Here is a tiny trained network, its code and every weight. The questions are about switching its units off for an input and a target symbol, where a switched-off unit gives its printed mean instead of its output.

import numpy as np


def w(rows, s, z=0):
    codes = np.array(rows[::2]) - 128.0
    scale = np.full(codes.shape[1], s)
    scale[-1] = z or s
    return codes * scale


def norm(h):
    return h / np.sqrt((h * h).mean(-1, keepdims=True) + 1e-5)


def f(y):
    return np.maximum(y, 0)


def softmax(a):
    e = np.exp(a - a.max(-1, keepdims=True))
    return e / e.sum(-1, keepdims=True)


def log_softmax(a):
    a = a - a.max(-1, keepdims=True)
    return a - np.log(np.exp(a).sum(-1, keepdims=True))


def net(x, mask):
    ids = ['βγδηθμστφψω'.index(c) for c in x.split()]
    T = len(ids)
    res = E[ids] + P[:T]
    u = 0
    for l in range(2):
        r = norm(res)
        for j in range(3):
            rows = slice(2 * j, 2 * j + 2)
            q, k, v = (r @ M[l][rows].T for M in (Q, K, V))
            z = softmax(np.where(np.tri(T) > 0, q @ k.T / 2**0.5, -1e9)) @ v
            o = O[l][rows]
            res = res + np.where(mask[u + j], z, o[:, -1]) @ o[:, :-1]
        u += 3
        y = f(norm(res) @ A[l][:, :-1].T + A[l][:, -1])
        res = res + np.where(mask[u : u + 8], y, B[l][:, -1]) @ B[l][:, :-1]
        u += 8
    return log_softmax(norm(res)[-1] @ U[:, :-1].T + U[:, -1])


Q, K, V, O, A, B = {}, {}, {}, {}, {}, {}
E = w([
[134,139,85],'β',
[160,134,199],'γ',
[252,128,113],'δ',
[147,132,99],'η',
[153,120,112],'θ',
[79,172,137],'μ',
[186,176,133],'σ',
[121,93,196],'τ',
[126,100,94],'φ',
[38,105,244],'ψ',
[135,144,89],'ω',
],0.025)
P = w([
[229,144,32],'0',
[154,179,7],'1',
[150,188,5],'2',
[151,191,18],'3',
[145,186,14],'4',
[155,184,50],'5',
[146,193,64],'6',
[165,204,133],'7',
],0.0032)
Q[0] = w([
[1,157,77],'L0H0',
[74,117,168],'L0H0',
[151,90,145],'L0H1',
[29,115,96],'L0H1',
[85,105,97],'L0H2',
[88,160,42],'L0H2',
],0.0095)
K[0] = w([
[87,175,157],'L0H0',
[148,253,186],'L0H0',
[132,139,130],'L0H1',
[105,108,106],'L0H1',
[100,125,94],'L0H2',
[155,126,79],'L0H2',
],0.013)
V[0] = w([
[209,148,143],'L0H0',
[107,142,145],'L0H0',
[161,254,138],'L0H1',
[208,197,155],'L0H1',
[202,160,35],'L0H2',
[117,145,135],'L0H2',
],0.0075)
O[0] = w([
[210,134,45,138],'L0H0',
[38,53,96,100],'L0H0',
[119,230,31,162],'L0H1',
[136,191,212,165],'L0H1',
[91,194,161,254],'L0H2',
[155,10,253,117],'L0H2',
],0.006,0.0055)
A[0] = w([
[20,144,164,103],'L0N0',
[2,62,178,223],'L0N1',
[49,69,41,251],'L0N2',
[149,179,129,134],'L0N3',
[157,92,202,138],'L0N4',
[249,154,177,165],'L0N5',
[106,141,111,83],'L0N6',
[148,120,219,171],'L0N7',
],0.0095,0.003)
B[0] = w([
[100,197,108,164],'L0N0',
[131,173,96,194],'L0N1',
[179,175,188,254],'L0N2',
[82,158,172,213],'L0N3',
[145,172,70,168],'L0N4',
[114,190,79,251],'L0N5',
[151,77,132,145],'L0N6',
[72,69,3,180],'L0N7',
],0.0076,0.0051)
Q[1] = w([
[145,34,217],'L1H0',
[134,69,208],'L1H0',
[120,137,215],'L1H1',
[10,83,193],'L1H1',
[90,220,185],'L1H2',
[117,255,32],'L1H2',
],0.0092)
K[1] = w([
[182,20,93],'L1H0',
[190,126,80],'L1H0',
[78,79,22],'L1H1',
[105,67,43],'L1H1',
[152,2,35],'L1H2',
[74,12,98],'L1H2',
],0.0095)
V[1] = w([
[80,94,184],'L1H0',
[138,119,123],'L1H0',
[131,116,137],'L1H1',
[50,83,156],'L1H1',
[159,175,203],'L1H2',
[141,85,1],'L1H2',
],0.013)
O[1] = w([
[31,156,146,52],'L1H0',
[181,165,90,119],'L1H0',
[119,191,81,111],'L1H1',
[80,160,33,7],'L1H1',
[17,245,196,123],'L1H2',
[253,25,7,186],'L1H2',
],0.0046,0.011)
A[1] = w([
[231,79,103,139],'L1N0',
[146,195,120,178],'L1N1',
[8,213,164,151],'L1N2',
[118,163,90,103],'L1N3',
[138,59,92,186],'L1N4',
[10,88,173,253],'L1N5',
[121,138,132,77],'L1N6',
[195,142,184,175],'L1N7',
],0.011,0.0042)
B[1] = w([
[71,84,79,254],'L1N0',
[87,39,97,247],'L1N1',
[129,96,133,201],'L1N2',
[109,97,175,155],'L1N3',
[199,109,156,179],'L1N4',
[197,38,12,159],'L1N5',
[92,181,99,128],'L1N6',
[63,81,255,253],'L1N7',
],0.0061,0.0071)
U = w([
[131,73,71,183],'β',
[158,88,137,136],'γ',
[177,182,157,119],'δ',
[133,155,131,47],'η',
[138,133,156,15],'θ',
[27,193,97,231],'μ',
[134,244,161,222],'σ',
[102,125,139,1],'τ',
[104,62,237,208],'φ',
[8,91,99,196],'ψ',
[113,168,109,44],'ω',
],0.016,0.0057)

Each question gives the input, a string of symbols that net reads in full, and the target symbol t.
The units are the heads (2 rows each of Q, K, V and O) and the neurons (one row each of A and B). Each row of codes is followed by its name. A weight is (code - 128) times the scale printed after its matrix; where a second scale follows, it is the last column's (O, A, B and U).
mask holds one flag per unit, layer by layer, with each layer's heads first. A switched-off unit (its flag False) gives its mean, the last column of its rows in O or B, instead of its output. The means were averaged over made-up inputs and are rounded, as every weight is.
A unit's drop is (log p(t) with every unit on - log p(t) with that unit switched off) / (log p(t) with every unit on - log p(t) with every unit switched off).
The circuit of an input: a set's keep is (log p(t) with only the set's units on - log p(t) with every unit switched off) / (log p(t) with every unit on - log p(t) with every unit switched off). Starting from the 12 units with the biggest drops (on a tie, the unit counted first), units are removed one at a time, each time the one whose removal leaves the highest keep (on an exact tie, the one counted first), for as long as the keep stays at least 0.8.
units of the circuit, in order: the units of the circuit, biggest drop first
most important unit: the unit with the biggest drop
k most important neurons of layer l: the k neurons of layer l with the biggest drops, biggest first
drop of u: that unit's drop, to one decimal
input γ ψ η, target ψ: most important unit => L1H0
input φ β ω β ψ, target ψ: units of the circuit, in order => (L1N5; L0N7; L0N0)
input θ ω ω β σ β β, target σ: units of the circuit, in order => (L0H2; L1H2; L0N7)
input ψ φ τ θ μ, target β: units of the circuit, in order => (L1H2; L0N7; L0H2)
input τ θ δ η σ, target β: units of the circuit, in order => (L1H2; L0N7; L0N2)
input σ σ μ σ γ, target σ: units of the circuit, in order => (L0N5; L1H2)
input β ψ φ β μ ω, target μ: 3 most important neurons of layer 1 => (L1N7; L1N4; L1N0)
input μ φ φ σ φ θ, target φ: 2 most important neurons of layer 1 => (L1N1; L1N2)
input φ σ σ η, target σ: 2 most important neurons of layer 0 => (L0N2; L0N7)
input β β β η σ μ β, target μ: units of the circuit, in order => (L0H2; L1N1; L1H2; L0N7)
input β β θ φ ω, target φ: 3 most important neurons of layer 0 => (L0N5; L0N7; L0N2)
input β σ θ, target σ: units of the circuit, in order => (L0H2; L0N7; L1H2)
input θ δ θ, target δ: 2 most important neurons of layer 0 => (L0N7; L0N5)
input ψ β σ γ μ ω η, target μ: units of the circuit, in order => (L1H2)
input φ σ ω, target σ: 2 most important neurons of layer 0 => (L0N7; L0N2)
input β ω δ μ φ σ γ, target σ: 2 most important neurons of layer 0 => (L0N2; L0N5)
input σ β β, target σ: 2 most important neurons of layer 1 => (L1N0; L1N5)
input β σ ω, target σ: 2 most important neurons of layer 0 => (L0N7; L0N3)
input θ ω φ τ, target β: 2 most important neurons of layer 0 => (L0N7; L0N4)
input φ δ φ φ β ω β, target φ: most important unit => L0N2
input β β ω η μ μ η, target μ: 2 most important neurons of layer 0 => (L0N2; L0N7)
input φ γ θ, target φ: 2 most important neurons of layer 1 => (L1N1; L1N7)
input φ φ η, target φ: 2 most important neurons of layer 0 => (L0N2; L0N7)
input σ σ φ, target φ: drop of L0N2 => 0.6
input β μ β, target μ: drop of L0H1 => 0.2
input δ τ ψ φ γ μ, target β: drop of L0H2 => 0.3
input η β ψ, target ψ: most important unit => L1N5
input σ τ ψ, target β: drop of L0N7 => 0.2
